Below is a small trained network, with its code and all its weights. Each question gives an input and a class and asks what happens when units are switched off, that is, made to give their printed mean instead of their output.

import numpy as np


def w(rows, s, z=0):
    codes = np.array(rows[::2]) - 128.0
    scale = np.full(codes.shape[1], s)
    scale[-1] = z or s
    return codes * scale


def norm(h):
    return h / np.sqrt((h * h).mean(-1, keepdims=True) + 1e-5)


def f(y):
    return y / 2 * (1 + np.tanh(0.7978845608 * (y + 0.044715 * y**3)))


def log_softmax(a):
    a = a - a.max(-1, keepdims=True)
    return a - np.log(np.exp(a).sum(-1, keepdims=True))


def net(x, mask):
    res = np.array(x, float).reshape(1, 6) / 4 @ E
    u = 0
    for l in range(3):
        y = f(norm(res) @ A[l][:, :-1].T + A[l][:, -1])
        res = res + np.where(mask[u : u + 6], y, B[l][:, -1]) @ B[l][:, :-1]
        u += 6
    return log_softmax(norm(res)[-1] @ U[:, :-1].T + U[:, -1])


A, B = {}, {}
E = w([
[127,130,127],'x0',
[128,126,130],'x1',
[132,223,119],'x2',
[252,97,182],'x3',
[129,125,131],'x4',
[129,123,134],'x5',
],0.0025)
A[0] = w([
[253,89,176,254],'L0N0',
[175,85,251,245],'L0N1',
[127,195,138,123],'L0N2',
[158,208,102,223],'L0N3',
[167,170,79,222],'L0N4',
[11,151,157,61],'L0N5',
],0.0055,0.00079)
B[0] = w([
[54,218,96,253],'L0N0',
[94,131,36,211],'L0N1',
[161,63,200,150],'L0N2',
[122,6,208,174],'L0N3',
[128,23,148,153],'L0N4',
[115,242,3,180],'L0N5',
],0.0032)
A[1] = w([
[121,141,215,4],'L1N0',
[163,154,116,32],'L1N1',
[254,133,123,150],'L1N2',
[184,144,122,159],'L1N3',
[117,225,67,164],'L1N4',
[151,179,136,252],'L1N5',
],0.0077,0.0011)
B[1] = w([
[121,96,248,124],'L1N0',
[85,184,73,124],'L1N1',
[51,161,2,153],'L1N2',
[119,37,91,132],'L1N3',
[210,57,78,254],'L1N4',
[46,26,94,157],'L1N5',
],0.0042,0.0049)
A[2] = w([
[214,107,44,205],'L2N0',
[1,21,139,134],'L2N1',
[91,214,112,218],'L2N2',
[147,70,38,217],'L2N3',
[75,153,226,231],'L2N4',
[98,170,57,254],'L2N5',
],0.0044,0.0011)
B[2] = w([
[122,105,239,231],'L2N0',
[134,203,209,166],'L2N1',
[155,114,132,128],'L2N2',
[109,94,254,253],'L2N3',
[108,22,168,118],'L2N4',
[164,96,136,193],'L2N5',
],0.0037,0.0042)
U = w([
[89,123,34,191],'0',
[132,93,156,150],'1',
[140,114,147,181],'2',
[89,139,193,126],'3',
[136,104,139,130],'4',
[140,115,140,132],'5',
[142,182,115,2],'6',
[167,252,99,23],'7',
],0.011,0.0062)

Each question gives the input, the list of numbers given to net, and the class t.
The units are the neurons (one row each of A and B). Each row of codes is followed by its name. A weight is (code - 128) times the scale printed after its matrix; where a second scale follows, it is the last column's (A, B and U).
mask holds one flag per neuron, layer by layer. A switched-off neuron (its flag False) gives its mean, the last column of its row in B, instead of its output. The means were averaged over made-up inputs and are rounded, as every weight is.
A unit's drop is (log p(t) with every unit on - log p(t) with that unit switched off) / (log p(t) with every unit on - log p(t) with every unit switched off).
The circuit of an input: a set's keep is (log p(t) with only the set's units on - log p(t) with every unit switched off) / (log p(t) with every unit on - log p(t) with every unit switched off). Starting from the 12 units with the biggest drops (on a tie, the unit counted first), units are removed one at a time, each time the one whose removal leaves the highest keep (on an exact tie, the one counted first), for as long as the keep stays at least 0.8.
units of the circuit, in order: the units of the circuit, biggest drop first
top k neurons: the k neurons with the biggest drops, biggest first
k most important neurons of layer l: the k neurons of layer l with the biggest drops, biggest first
drop of u: that unit's drop, to one decimal
input [-1,4,-7,7,-3,7], class 0: units of the circuit, in order	L1N2, L0N3, L0N0
input [0,-2,-8,-1,-3,-4], class 3: units of the circuit, in order	L1N4, L2N1
input [3,7,8,5,3,5], class 3: 2 most important neurons of layer 0	L0N5, L0N3
input [-4,4,-7,2,-5,-4], class 3: 2 most important neurons of layer 0	L0N5, L0N1
input [1,-2,4,7,2,4], class 0: 2 most important neurons of layer 1	L1N2, L1N1
input [5,-5,8,8,7,4], class 0: top 4 neurons	L1N2, L0N1, L1N1, L1N4
input [-3,1,8,5,-4,2], class 3: top 2 neurons	L0N5, L0N3
input [5,-1,-8,3,2,-8], class 3: top 2 neurons	L1N4, L0N5
input [-2,-5,7,5,4,4], class 3: units of the circuit, in order	L0N5, L0N3, L1N4, L1N2
input [-4,5,-6,6,-2,6], class 0: 3 most important neurons of layer 1	L1N2, L1N0, L1N4
input [-4,0,-7,3,2,4], class 3: 3 most important neurons of layer 0	L0N5, L0N1, L0N0
input [-6,0,-5,6,-6,0], class 0: 3 most important neurons of layer 0	L0N3, L0N4, L0N5
input [8,-5,6,-4,-6,6], class 1: top 2 neurons	L0N5, L1N4
input [7,5,7,-2,-1,-2], class 1: 2 most important neurons of layer 1	L1N0, L1N2
input [2,3,-8,-5,-4,4], class 3: 2 most important neurons of layer 0	L0N0, L0N1
input [7,0,8,0,-5,-8], class 3: 2 most important neurons of layer 2	L2N1, L2N5
input [-4,-3,3,7,0,-2], class 0: 2 most important neurons of layer 1	L1N2, L1N1
input [0,0,8,3,-6,-8], class 3: drop of L2N5	0.1
input [-5,-5,7,8,-4,6], class 0: drop of L1N2	1.1
input [6,4,-2,6,-1,0], class 0: drop of L1N2	0.2
